Small tables with named rows and columns. After each table, cells are looked up by row and column.

Puni =
         Favomo  Sevemor  Nofipu    Pav   Pasa   Fofa
Pas       66293    37787   69673  51121  75166  51289
Fatan     63270    73055   45081  60081  74157  74261
Fisabom   67069    67303   89199  76290  70126  75943
Nul       59740    21864   86921  50220  57565  47051

Pas, Fofa -> 51289
Fatan, Sevemor -> 73055
Nul, Pasa -> 57565
Nul, Pav -> 50220
Nul, Fofa -> 47051
Fisabom, Sevemor -> 67303
Pas, Favomo -> 66293

Table Kuluf
,Gefo,Beno,Mar,Sogutiz,Suvisa,Totef,Dad,Niv,Maf
Zapum,56,164,71,195,146,131,133,91,95
Lub,137,112,114,117,70,147,13,135,47
Karo,52,63,77,87,120,75,154,117,152
Rus,115,87,16,82,124,102,163,87,186
Todila,106,36,71,61,62,107,66,147,115
Pef,90,124,67,87,142,69,171,57,109
Malake,50,46,81,114,96,77,165,89,178
Gezogod,79,55,172,139,53,102,89,54,69
Lokuda,124,107,50,81,107,133,54,163,86
Suzat,176,156,71,56,117,110,85,91,101
Fiki,71,133,74,133,147,113,128,125,125
Kuvi,103,170,32,118,160,102,150,85,106
Bekeru,67,41,158,81,85,48,140,83,142
Tegise,85,131,34,126,148,135,110,147,115

What is the Sogutiz of Kuvi in Kuluf?
118
What is the Mar of Pef in Kuluf?
67
What is the Beno of Todila in Kuluf?
36
What is the Totef of Fiki in Kuluf?
113
What is the Maf of Suzat in Kuluf?
101
What is the Maf of Lub in Kuluf?
47

Notof.csv
,Filub,Gib,Kadem
Fup,-32,-41,12
Romes,-19,-18,-17
Vemim,-8,0,-50
Sof,-39,9,-78
Segub,-19,-18,-27
Vame,-9,-15,-25
Rak,-55,-41,-32
Fol,-41,-50,30
Ran,-31,-15,-62
Dedu,-51,-40,-24
Buzo,-21,-34,22
Zab,-28,-22,-32
Fevu,-18,-43,49

What is the Gib of Fevu in Notof?
-43
What is the Filub of Fevu in Notof?
-18
What is the Filub of Segub in Notof?
-19
What is the Filub of Ran in Notof?
-31
What is the Filub of Zab in Notof?
-28
What is the Kadem of Ran in Notof?
-62
What is the Gib of Dedu in Notof?
-40
What is the Gib of Vemim in Notof?
0
What is the Gib of Buzo in Notof?
-34
What is the Kadem of Rak in Notof?
-32

Zil =
	Tad	Tino	Tolas	Famibib	Buza	Zoz	Vef	Tifu	Virep	Voz
Natodeb	5574	-2637	-8849	-847	-5366	7052	-377	-5203	-2307	493
Tav	1635	55	-2943	-888	-1435	1542	2	-2088	-1013	-405
Let	989	-1554	-4062	-307	-2436	1903	-1608	-760	-3514	266
Vivipo	4216	-2761	-8184	-2640	-5395	5849	-812	-3969	-911	649
Lorov	1468	137	-2887	-820	-1296	1390	-28	-1982	-1073	-382
Lum	1523	26	-2654	-612	-1290	1352	28	-2057	-1013	-434
Gerifor	5226	-1714	-8638	-1982	-5035	6235	-171	-4521	-1101	840
Kagazi	188	-760	-1791	69	-789	802	-424	-1993	-1643	-1027
Namadir	601	-601	-5749	-471	-1652	2512	-1243	-2000	-3449	86
Keb	4913	-2032	-8844	-1940	-5118	6205	-384	-4450	-1130	949
Vele	652	-1889	-4411	-329	-2469	2068	-1738	-1048	-3465	183

What is the Tino of Vele in Zil? -1889
What is the Tino of Let in Zil? -1554
What is the Virep of Kagazi in Zil? -1643
What is the Tolas of Lum in Zil? -2654
What is the Voz of Gerifor in Zil? 840
What is the Tolas of Keb in Zil? -8844
What is the Tad of Vele in Zil? 652
What is the Tino of Lum in Zil? 26
What is the Tifu of Tav in Zil? -2088
What is the Vef of Namadir in Zil? -1243
What is the Famibib of Keb in Zil? -1940
What is the Zoz of Keb in Zil? 6205
What is the Vef of Lum in Zil? 28
What is the Famibib of Let in Zil? -307
What is the Vef of Let in Zil? -1608

Mefi
columns: Bimisez, Marobed, Mov, Dev, Fup, Roki, Taz, Zezam
Sakemut: [70, 103, 30, 190, 146, 31, 35, 186]
Geg: [153, 68, 57, 43, 73, 94, 211, 91]
Poz: [218, 220, 141, 198, 84, 145, 193, 36]
Keke: [169, 63, 148, 50, 197, 49, 98, 128]
Sef: [194, 173, 155, 136, 178, 120, 194, 164]
Luvoga: [96, 164, 198, 169, 80, 102, 148, 176]
Zel: [41, 139, 129, 199, 89, 192, 177, 222]
Radan: [165, 167, 213, 175, 222, 46, 202, 138]
Luv: [209, 39, 86, 41, 57, 159, 108, 182]
Tapar: [155, 121, 137, 85, 123, 68, 67, 125]
Tem: [69, 132, 147, 120, 211, 68, 78, 175]
Zam: [179, 33, 191, 206, 206, 220, 148, 188]
Tudel: [168, 97, 64, 75, 80, 45, 165, 188]

Radan, Marobed -> 167
Luv, Marobed -> 39
Tudel, Roki -> 45
Zel, Mov -> 129
Luvoga, Marobed -> 164
Keke, Bimisez -> 169
Zam, Zezam -> 188

Lugu =
	Lebu	Fumunir	Sil	Nup	Vuli	Nakeb	Fam	Lafogu	Dosiru
Rufeguf	37	36	0	174	36	24	192	165	159
Sekoni	165	82	73	153	77	145	22	148	32
Val	81	148	131	133	127	68	173	133	171
Roliv	61	66	62	162	55	63	28	158	10
Rif	151	124	101	156	93	115	121	163	109

What is the Nakeb of Rufeguf in Lugu?
24
What is the Nup of Roliv in Lugu?
162
What is the Fam of Sekoni in Lugu?
22
What is the Dosiru of Roliv in Lugu?
10
What is the Fumunir of Roliv in Lugu?
66
What is the Vuli of Rif in Lugu?
93

Neze =
	Dopivoz	Lom	Zad	Kebupip	Zoribu	Sil
Tomeze	242	220	142	142	125	179
Nebo	230	248	203	153	218	125
Pidavev	204	148	89	149	38	243
Pabir	245	220	143	141	125	178
Luf	85	99	184	208	195	184
Fosegi	247	228	150	140	138	170
Redez	247	230	150	141	138	172
Lekivo	84	97	184	206	195	184

Zoribu of Lekivo: 195
Kebupip of Pabir: 141
Sil of Lekivo: 184
Lom of Pidavev: 148
Zad of Luf: 184
Sil of Redez: 172
Zad of Tomeze: 142
Zad of Redez: 150
Kebupip of Lekivo: 206
Zad of Lekivo: 184
Zoribu of Pabir: 125
Dopivoz of Pidavev: 204
Zad of Pabir: 143
Row with the largest Sil: Pidavev

Table Bukato
,Mam,Viruri,Rus
Golopep,12.97,85.42,24.33
Nese,14.89,56.84,30.62
Muzasoz,38.59,56.94,58.99
Nes,37.19,60.72,41.04
Zurasaf,37.91,15.69,80.76
Nusaz,59.74,86.06,61.51

What is the Viruri of Nese in Bukato?
56.84
What is the Rus of Nusaz in Bukato?
61.51
What is the Rus of Zurasaf in Bukato?
80.76
What is the Mam of Nusaz in Bukato?
59.74
What is the Viruri of Nes in Bukato?
60.72
What is the Mam of Zurasaf in Bukato?
37.91
What is the Mam of Muzasoz in Bukato?
38.59
What is the Viruri of Muzasoz in Bukato?
56.94
What is the Rus of Nes in Bukato?
41.04
What is the Viruri of Nusaz in Bukato?
86.06
What is the Mam of Golopep in Bukato?
12.97
What is the Viruri of Zurasaf in Bukato?
15.69
What is the Mam of Nese in Bukato?
14.89
What is the Rus of Golopep in Bukato?
24.33
What is the Rus of Nese in Bukato?
30.62

Gef
cols = Folazu, Taseko
Lag: [0.4, 0.6]
Zifola: [-0.8, -0.8]
Mil: [0.7, 0.4]
Bukul: [-0.3, 0.0]
Mul: [0.4, 0.9]
Dum: [-0.5, -0.7]

Zifola, Folazu => -0.8
Bukul, Folazu => -0.3
Mil, Folazu => 0.7
Dum, Taseko => -0.7
Lag, Taseko => 0.6
Mul, Folazu => 0.4
Zifola, Taseko => -0.8
Bukul, Taseko => 0.0

Fesag:
|  | Puru | Babupi | Duk | Lukufo | Voni | Zudab | Nuv | Zemifu | Mevok | Zibu |
|---|---|---|---|---|---|---|---|---|---|---|
| Kuzamul | 1817 | 7437 | 5707 | 7156 | 5781 | 3198 | 4259 | 5349 | 6899 | 6346 |
| Nabiko | 6947 | 3525 | 9894 | 6004 | 5998 | 8695 | 6347 | 5058 | 5470 | 5478 |
| Masoko | 3936 | 3987 | 4529 | 7753 | 4799 | 5177 | 8730 | 7052 | 6888 | 8137 |
| Fedu | 5000 | 2508 | 5614 | 7186 | 4652 | 6326 | 8462 | 7258 | 6631 | 8509 |
| Miv | 3047 | 7863 | 2013 | 5943 | 6589 | 4356 | 8493 | 5493 | 6118 | 5050 |
| Bik | 5393 | 9114 | 6439 | 4470 | 7668 | 5585 | 4171 | 3645 | 5118 | 3247 |
| Soke | 1900 | 7409 | 4008 | 6706 | 6821 | 4457 | 8141 | 4946 | 6565 | 5134 |

Bik, Babupi -> 9114
Miv, Nuv -> 8493
Bik, Lukufo -> 4470
Fedu, Lukufo -> 7186
Bik, Mevok -> 5118
Kuzamul, Nuv -> 4259
Masoko, Babupi -> 3987
Nabiko, Zemifu -> 5058
Bik, Nuv -> 4171
Miv, Zibu -> 5050
Miv, Babupi -> 7863
Bik, Duk -> 6439
Miv, Zemifu -> 5493
Soke, Zemifu -> 4946
Fedu, Babupi -> 2508
Masoko, Zemifu -> 7052
Fedu, Mevok -> 6631

